Below are the code and all the weights of a small trained network. Each question names an input and a target symbol and asks about switching units off, where a switched-off unit gives its printed mean instead of its output.

import numpy as np


def w(rows, s, z=0):
    codes = np.array(rows[::2]) - 128.0
    scale = np.full(codes.shape[1], s)
    scale[-1] = z or s
    return codes * scale


def norm(h):
    return h / np.sqrt((h * h).mean(-1, keepdims=True) + 1e-5)


def f(y):
    return y / 2 * (1 + np.tanh(0.7978845608 * (y + 0.044715 * y**3)))


def softmax(a):
    e = np.exp(a - a.max(-1, keepdims=True))
    return e / e.sum(-1, keepdims=True)


def log_softmax(a):
    a = a - a.max(-1, keepdims=True)
    return a - np.log(np.exp(a).sum(-1, keepdims=True))


def net(x, mask):
    ids = ['ΔΛβγεθξ'.index(c) for c in x.split()]
    T = len(ids)
    res = E[ids] + P[:T]
    u = 0
    for l in range(2):
        r = norm(res)
        for j in range(2):
            rows = slice(2 * j, 2 * j + 2)
            q, k, v = (r @ M[l][rows].T for M in (Q, K, V))
            z = softmax(np.where(np.tri(T) > 0, q @ k.T / 2**0.5, -1e9)) @ v
            o = O[l][rows]
            res = res + np.where(mask[u + j], z, o[:, -1]) @ o[:, :-1]
        u += 2
        y = f(norm(res) @ A[l][:, :-1].T + A[l][:, -1])
        res = res + np.where(mask[u : u + 8], y, B[l][:, -1]) @ B[l][:, :-1]
        u += 8
    return log_softmax(norm(res)[-1] @ U[:, :-1].T + U[:, -1])


Q, K, V, O, A, B = {}, {}, {}, {}, {}, {}
E = w([
[199,128,134,217,70,152,83,135,169],'Δ',
[89,139,154,125,108,20,146,148,142],'Λ',
[229,178,141,168,105,213,193,136,102],'β',
[218,187,139,98,142,186,113,144,192],'γ',
[214,111,185,87,179,41,138,175,116],'ε',
[86,200,124,146,91,124,46,144,253],'θ',
[49,60,186,144,103,112,141,111,195],'ξ',
],0.0061)
P = w([
[164,160,60,187,180,90,169,128,118],'0',
[90,84,195,69,89,158,52,104,66],'1',
[142,145,128,244,145,118,178,111,181],'2',
[121,94,103,134,182,136,81,77,59],'3',
[177,129,147,151,75,54,124,89,183],'4',
[118,74,106,92,118,149,96,156,64],'5',
[126,141,152,253,214,98,167,55,188],'6',
[91,103,43,134,236,137,92,102,74],'7',
[144,164,210,149,77,70,151,23,206],'8',
[104,68,56,81,115,150,103,190,85],'9',
[110,176,213,211,128,104,180,169,182],'10',
[117,69,67,48,81,95,48,66,62],'11',
[147,148,221,146,28,82,149,108,186],'12',
[115,60,57,49,77,116,66,112,73],'13',
],0.0063)
Q[0] = w([
[66,157,135,244,247,167,149,202,123],'L0H1',
[120,69,54,70,170,147,93,163,76],'L0H1',
[128,151,134,117,89,181,182,148,86],'L0H2',
[142,99,131,181,122,116,173,98,113],'L0H2',
],0.012)
K[0] = w([
[130,128,61,162,223,116,111,1,108],'L0H1',
[159,172,223,150,110,95,159,35,167],'L0H1',
[126,163,140,145,144,154,159,91,98],'L0H2',
[135,117,149,152,108,132,176,130,122],'L0H2',
],0.012)
V[0] = w([
[37,180,124,1,130,38,166,118,216],'L0H1',
[131,127,201,4,165,115,243,213,47],'L0H1',
[57,157,135,213,75,135,163,93,62],'L0H2',
[153,226,175,159,102,210,102,124,96],'L0H2',
],0.0044)
O[0] = w([
[123,164,112,165,222,103,92,1,109,67],'L0H1',
[94,145,95,192,222,173,169,210,135,109],'L0H1',
[152,119,133,71,162,78,100,167,75,8],'L0H2',
[104,80,78,116,172,40,127,87,153,115],'L0H2',
],0.0073,0.0018)
A[0] = w([
[5,134,92,79,103,85,81,139,122,215],'L0N1',
[111,140,171,20,175,171,15,115,80,104],'L0N2',
[124,115,117,74,80,221,187,135,64,81],'L0N3',
[73,115,2,18,136,156,57,195,75,173],'L0N4',
[148,198,163,167,171,159,137,48,161,127],'L0N5',
[90,93,195,59,213,108,114,181,5,3],'L0N6',
[120,118,120,183,177,219,146,125,108,224],'L0N7',
[128,85,123,15,92,181,130,96,116,170],'L0N8',
],0.0068,0.003)
B[0] = w([
[163,140,107,171,133,213,240,65,72,204],'L0N1',
[228,104,106,136,160,194,212,214,216,212],'L0N2',
[119,172,165,230,97,65,153,68,24,143],'L0N3',
[206,159,83,116,224,144,79,11,103,223],'L0N4',
[70,157,145,104,103,68,168,166,10,254],'L0N5',
[96,127,153,40,87,22,122,81,69,167],'L0N6',
[163,129,203,114,104,52,20,173,148,234],'L0N7',
[126,143,118,205,255,85,25,204,114,239],'L0N8',
],0.0056,0.0032)
Q[1] = w([
[102,78,170,168,214,73,38,126,26],'L1H1',
[52,77,83,199,168,166,163,91,131],'L1H1',
[168,9,205,116,104,163,124,226,93],'L1H2',
[20,114,131,104,75,106,130,255,124],'L1H2',
],0.006)
K[1] = w([
[100,99,246,219,106,127,164,87,108],'L1H1',
[85,124,21,120,134,156,147,65,98],'L1H1',
[182,77,103,119,162,94,73,254,153],'L1H2',
[156,42,113,111,156,68,193,171,19],'L1H2',
],0.0064)
V[1] = w([
[136,57,197,184,113,120,134,71,147],'L1H1',
[59,73,86,140,142,148,158,92,110],'L1H1',
[76,142,143,199,137,132,201,79,127],'L1H2',
[86,211,3,29,134,214,84,143,108],'L1H2',
],0.0047)
O[1] = w([
[36,101,67,116,140,156,155,91,29,155],'L1H1',
[52,159,212,47,97,136,15,254,107,28],'L1H1',
[208,23,207,154,97,148,191,130,36,98],'L1H2',
[171,97,212,139,108,33,99,142,192,1],'L1H2',
],0.0046)
A[1] = w([
[115,184,113,191,160,117,155,212,141,99],'L1N1',
[176,125,139,108,107,165,162,75,207,35],'L1N2',
[162,73,130,88,31,151,36,145,122,95],'L1N3',
[99,93,139,75,163,189,31,89,107,106],'L1N4',
[126,73,59,57,104,200,141,219,138,123],'L1N5',
[107,105,168,2,126,60,37,74,142,47],'L1N6',
[107,118,114,92,81,138,170,35,95,89],'L1N7',
[153,109,163,32,57,88,86,64,153,3],'L1N8',
],0.0095,0.005)
B[1] = w([
[135,87,144,109,150,133,77,124,141,253],'L1N1',
[141,122,150,168,130,92,162,80,147,165],'L1N2',
[109,128,8,126,131,78,115,129,145,142],'L1N3',
[187,102,108,130,106,178,154,112,101,175],'L1N4',
[81,80,159,114,102,182,145,140,53,148],'L1N5',
[161,169,167,60,90,161,83,70,132,161],'L1N6',
[153,159,114,91,155,148,121,165,144,196],'L1N7',
[92,92,135,90,134,144,68,129,110,148],'L1N8',
],0.014,0.0049)
U = w([
[135,94,136,152,254,156,33,174,216,8],'Δ',
[133,159,167,53,84,161,38,2,113,122],'Λ',
[71,144,183,208,165,42,78,86,11,81],'β',
[190,102,193,176,99,62,186,61,214,49],'γ',
[145,226,118,87,161,132,184,238,143,159],'ε',
[97,85,22,105,74,54,106,146,148,255],'θ',
[118,28,184,123,82,199,165,161,88,227],'ξ',
],0.0062,0.00061)

Each question gives the input, a string of symbols that net reads in full, and the target symbol t.
The units are the heads (2 rows each of Q, K, V and O) and the neurons (one row each of A and B). Each row of codes is followed by its name. A weight is (code - 128) times the scale printed after its matrix; where a second scale follows, it is the last column's (O, A, B and U).
mask holds one flag per unit, layer by layer, with each layer's heads first. A switched-off unit (its flag False) gives its mean, the last column of its rows in O or B, instead of its output. The means were averaged over made-up inputs and are rounded, as every weight is.
A unit's drop is (log p(t) with every unit on - log p(t) with that unit switched off) / (log p(t) with every unit on - log p(t) with every unit switched off).
The circuit of an input: a set's keep is (log p(t) with only the set's units on - log p(t) with every unit switched off) / (log p(t) with every unit on - log p(t) with every unit switched off). Starting from the 12 units with the biggest drops (on a tie, the unit counted first), units are removed one at a time, each time the one whose removal leaves the highest keep (on an exact tie, the one counted first), for as long as the keep stays at least 0.8.
units of the circuit, in order: the units of the circuit, biggest drop first
top k neurons: the k neurons with the biggest drops, biggest first
k most important neurons of layer l: the k neurons of layer l with the biggest drops, biggest first
drop of u: that unit's drop, to one decimal
input Δ γ γ, target θ: units of the circuit, in order : [L0H1 L1N3]
input ε β γ ε θ Δ Δ γ ε γ ε Δ γ, target γ: units of the circuit, in order : [L1N2]
input Λ ε Δ, target β: units of the circuit, in order : [L0H1 L0N5]
input ε ξ ξ ε β ε β Λ, target ε: 3 most important neurons of layer 0 : [L0N1 L0N7 L0N3]
input ε θ Δ θ γ ε γ ε γ β ε, target Δ: units of the circuit, in order : [L1N1 L0H1]
input γ γ ε Λ Λ ξ Δ β γ, target ε: top 2 neurons : [L0N5 L1N7]
input θ ε β Δ, target θ: units of the circuit, in order : [L1N3 L0H1]
input Λ ξ ε γ γ ε β, target γ: units of the circuit, in order : [L0H1 L0N8 L1N2]
input Λ θ Δ ξ Λ, target Λ: units of the circuit, in order : [L0H1 L1N6]
input Λ Λ ε ξ ε β β, target ε: top 2 neurons : [L1N7 L0N8]
input ε β θ Δ ε θ θ ξ, target ξ: 3 most important neurons of layer 0 : [L0N1 L0N8 L0N2]
input ε β ε ε γ θ β Λ θ ε θ ε, target γ: 2 most important neurons of layer 0 : [L0N2 L0N7]
input Λ γ ξ θ, target γ: top 3 neurons : [L0N2 L0N1 L1N2]
input ε ξ Λ ε γ γ γ θ ε ε Λ ε, target ε: top neuron : [L0N2]
input Λ β ξ β β θ, target γ: units of the circuit, in order : [L0N5 L0N1 L1H2 L1N2]
input ε β Λ ε θ, target ξ: units of the circuit, in order : [L0H1 L1N5]
input Λ θ β ε β, target Λ: 2 most important neurons of layer 1 : [L1N6 L1N8]
input ξ β Λ ε ξ ε β γ ε, target Δ: units of the circuit, in order : [L0H1 L1N1]
input Λ Λ ε, target β: units of the circuit, in order : [L0H1 L0N5]
input ε θ ε ε ε β, target β: units of the circuit, in order : [L0N3]
input θ ε Δ ξ γ β Λ β β β Δ, target ξ: top 2 neurons : [L1N5 L0N7]
input β γ ε β γ γ ε γ, target Λ: 3 most important neurons of layer 0 : [L0N7 L0N1 L0N2]
input ε γ γ θ Λ Λ β ξ, target ξ: top 2 neurons : [L1N4 L0N5]
input ξ θ Λ, target ε: top 2 neurons : [L1N7 L0N8]
input Λ γ β γ γ, target γ: top 2 neurons : [L1N2 L0N8]
input β Δ Δ, target ξ: drop of L1N5 : 0.9
input Λ ε γ ε β γ ε Δ Δ Λ Λ, target θ: drop of L0H1 : 0.9
